Here is a tiny trained network, its code and every weight. The questions are about switching its units off for an input and a class, where a switched-off unit gives its printed mean instead of its output.

import numpy as np


def w(rows, s, z=0):
    codes = np.array(rows[::2]) - 128.0
    scale = np.full(codes.shape[1], s)
    scale[-1] = z or s
    return codes * scale


def norm(h):
    return h / np.sqrt((h * h).mean(-1, keepdims=True) + 1e-5)


def f(y):
    return np.maximum(y, 0)


def log_softmax(a):
    a = a - a.max(-1, keepdims=True)
    return a - np.log(np.exp(a).sum(-1, keepdims=True))


def net(x, mask):
    res = np.array(x, float).reshape(1, 5) / 4 @ E
    u = 0
    for l in range(4):
        y = f(norm(res) @ A[l][:, :-1].T + A[l][:, -1])
        res = res + np.where(mask[u : u + 4], y, B[l][:, -1]) @ B[l][:, :-1]
        u += 4
    return log_softmax(norm(res)[-1] @ U[:, :-1].T + U[:, -1])


A, B = {}, {}
E = w([
[147,73,104,180,82,252,134],'x0',
[32,151,34,175,91,190,128],'x1',
[43,36,154,202,160,164,107],'x2',
[126,71,93,175,164,115,253],'x3',
[95,108,241,225,59,66,156],'x4',
],0.0061)
A[0] = w([
[122,155,152,117,24,112,2,167],'L0N1',
[115,176,180,121,208,33,45,177],'L0N2',
[40,68,83,177,153,206,54,116],'L0N3',
[86,152,17,41,227,143,84,5],'L0N4',
],0.0068,0.003)
B[0] = w([
[21,165,94,91,106,75,143,242],'L0N1',
[87,153,134,166,236,90,2,254],'L0N2',
[132,153,112,147,103,228,143,248],'L0N3',
[125,88,253,92,130,42,135,210],'L0N4',
],0.0093,0.0049)
A[1] = w([
[156,40,97,77,180,141,138,5],'L1N1',
[121,1,66,167,128,178,104,107],'L1N2',
[121,148,173,185,41,26,136,180],'L1N3',
[77,166,137,113,104,117,146,126],'L1N4',
],0.0087,0.0029)
B[1] = w([
[96,30,164,172,181,225,152,166],'L1N1',
[129,218,217,125,158,99,254,225],'L1N2',
[166,69,139,158,232,85,18,254],'L1N3',
[172,28,72,133,114,37,122,195],'L1N4',
],0.0083,0.0051)
A[2] = w([
[154,90,86,107,154,27,150,178],'L2N1',
[36,80,156,147,129,98,112,245],'L2N2',
[255,152,103,34,137,128,82,6],'L2N3',
[93,120,83,122,74,163,97,65],'L2N4',
],0.0081,0.0021)
B[2] = w([
[136,136,73,152,122,168,93,235],'L2N1',
[198,71,131,131,83,139,109,254],'L2N2',
[158,64,104,99,11,166,157,182],'L2N3',
[165,237,40,107,95,146,210,150],'L2N4',
],0.011,0.0062)
A[3] = w([
[147,77,31,184,206,50,173,195],'L3N1',
[250,181,118,85,224,125,215,37],'L3N2',
[155,152,63,16,200,141,191,83],'L3N3',
[153,103,56,153,182,158,254,253],'L3N4',
],0.0066,0.0037)
B[3] = w([
[69,162,119,79,153,155,41,226],'L3N1',
[175,29,114,138,134,127,99,161],'L3N2',
[135,4,177,169,138,80,108,161],'L3N3',
[128,173,143,106,142,64,116,253],'L3N4',
],0.011,0.0063)
U = w([
[121,97,152,134,194,95,9,208],'0',
[78,235,90,142,132,175,157,126],'1',
[134,92,100,112,34,140,115,5],'2',
[143,86,203,158,151,147,201,152],'3',
],0.015,0.0024)

Each question gives the input, the list of numbers given to net, and the class t.
The units are the neurons (one row each of A and B). Each row of codes is followed by its name. A weight is (code - 128) times the scale printed after its matrix; where a second scale follows, it is the last column's (A, B and U).
mask holds one flag per neuron, layer by layer. A switched-off neuron (its flag False) gives its mean, the last column of its row in B, instead of its output. The means were averaged over made-up inputs and are rounded, as every weight is.
A unit's drop is (log p(t) with every unit on - log p(t) with that unit switched off) / (log p(t) with every unit on - log p(t) with every unit switched off).
The circuit of an input: a set's keep is (log p(t) with only the set's units on - log p(t) with every unit switched off) / (log p(t) with every unit on - log p(t) with every unit switched off). Starting from the 12 units with the biggest drops (on a tie, the unit counted first), units are removed one at a time, each time the one whose removal leaves the highest keep (on an exact tie, the one counted first), for as long as the keep stays at least 0.8.
circuit, biggest first: the units of the circuit, biggest drop first
unit that matters most: the unit with the biggest drop
top k neurons: the k neurons with the biggest drops, biggest first
k most important neurons of layer l: the k neurons of layer l with the biggest drops, biggest first
drop when u is switched off: that unit's drop, to one decimal
input [2,2,-2,-4,2], class 2: circuit, biggest first => [L0N2]
input [1,8,-7,-1,-1], class 2: 2 most important neurons of layer 1 => [L1N2; L1N1]
input [-6,5,8,1,1], class 3: circuit, biggest first => [L0N3; L0N1; L1N2; L1N3]
input [-3,2,8,-2,-2], class 3: 3 most important neurons of layer 0 => [L0N3; L0N4; L0N1]
input [6,-5,-3,3,-6], class 3: circuit, biggest first => [L1N1; L0N2]
input [7,1,-6,8,-3], class 3: top 2 neurons => [L1N3; L1N2]
input [-1,6,-5,-5,-4], class 2: top 4 neurons => [L0N2; L2N3; L3N4; L3N1]
input [1,3,5,-5,1], class 1: top 2 neurons => [L0N3; L2N4]
input [7,-4,2,0,7], class 3: top 2 neurons => [L0N2; L0N4]
input [-3,8,1,-4,-2], class 2: top 3 neurons => [L0N3; L0N4; L2N2]
input [0,6,7,5,5], class 3: top 2 neurons => [L1N2; L2N1]
input [4,7,-6,-7,-6], class 2: top 2 neurons => [L0N4; L3N3]
input [3,-4,-6,4,0], class 2: top 2 neurons => [L2N3; L1N2]
input [2,6,8,-1,-3], class 1: unit that matters most => L0N3
input [7,0,0,-5,-6], class 2: top 2 neurons => [L3N3; L0N4]
input [5,5,3,1,-6], class 1: 2 most important neurons of layer 1 => [L1N3; L1N4]
input [7,5,6,-5,7], class 1: top 3 neurons => [L0N3; L0N4; L2N4]
input [4,7,4,2,7], class 3: top 2 neurons => [L1N2; L3N1]
input [2,4,0,4,2], class 1: 2 most important neurons of layer 0 => [L0N4; L0N3]
input [5,-4,-8,0,0], class 2: circuit, biggest first => [L2N3]
input [6,-6,-1,3,1], class 3: top 3 neurons => [L0N1; L0N4; L1N3]
input [-1,-5,-7,1,-1], class 2: 2 most important neurons of layer 0 => [L0N4; L0N1]
input [2,2,6,-7,-7], class 2: drop when L2N3 is switched off => 0.0
input [7,-5,8,-8,-4], class 1: drop when L0N3 is switched off => 0.1
input [4,0,0,-1,-4], class 3: drop when L3N1 is switched off => 0.1
input [3,3,1,-3,-1], class 1: drop when L0N3 is switched off => 0.3
input [-4,3,8,6,0], class 1: top neuron => [L0N4]
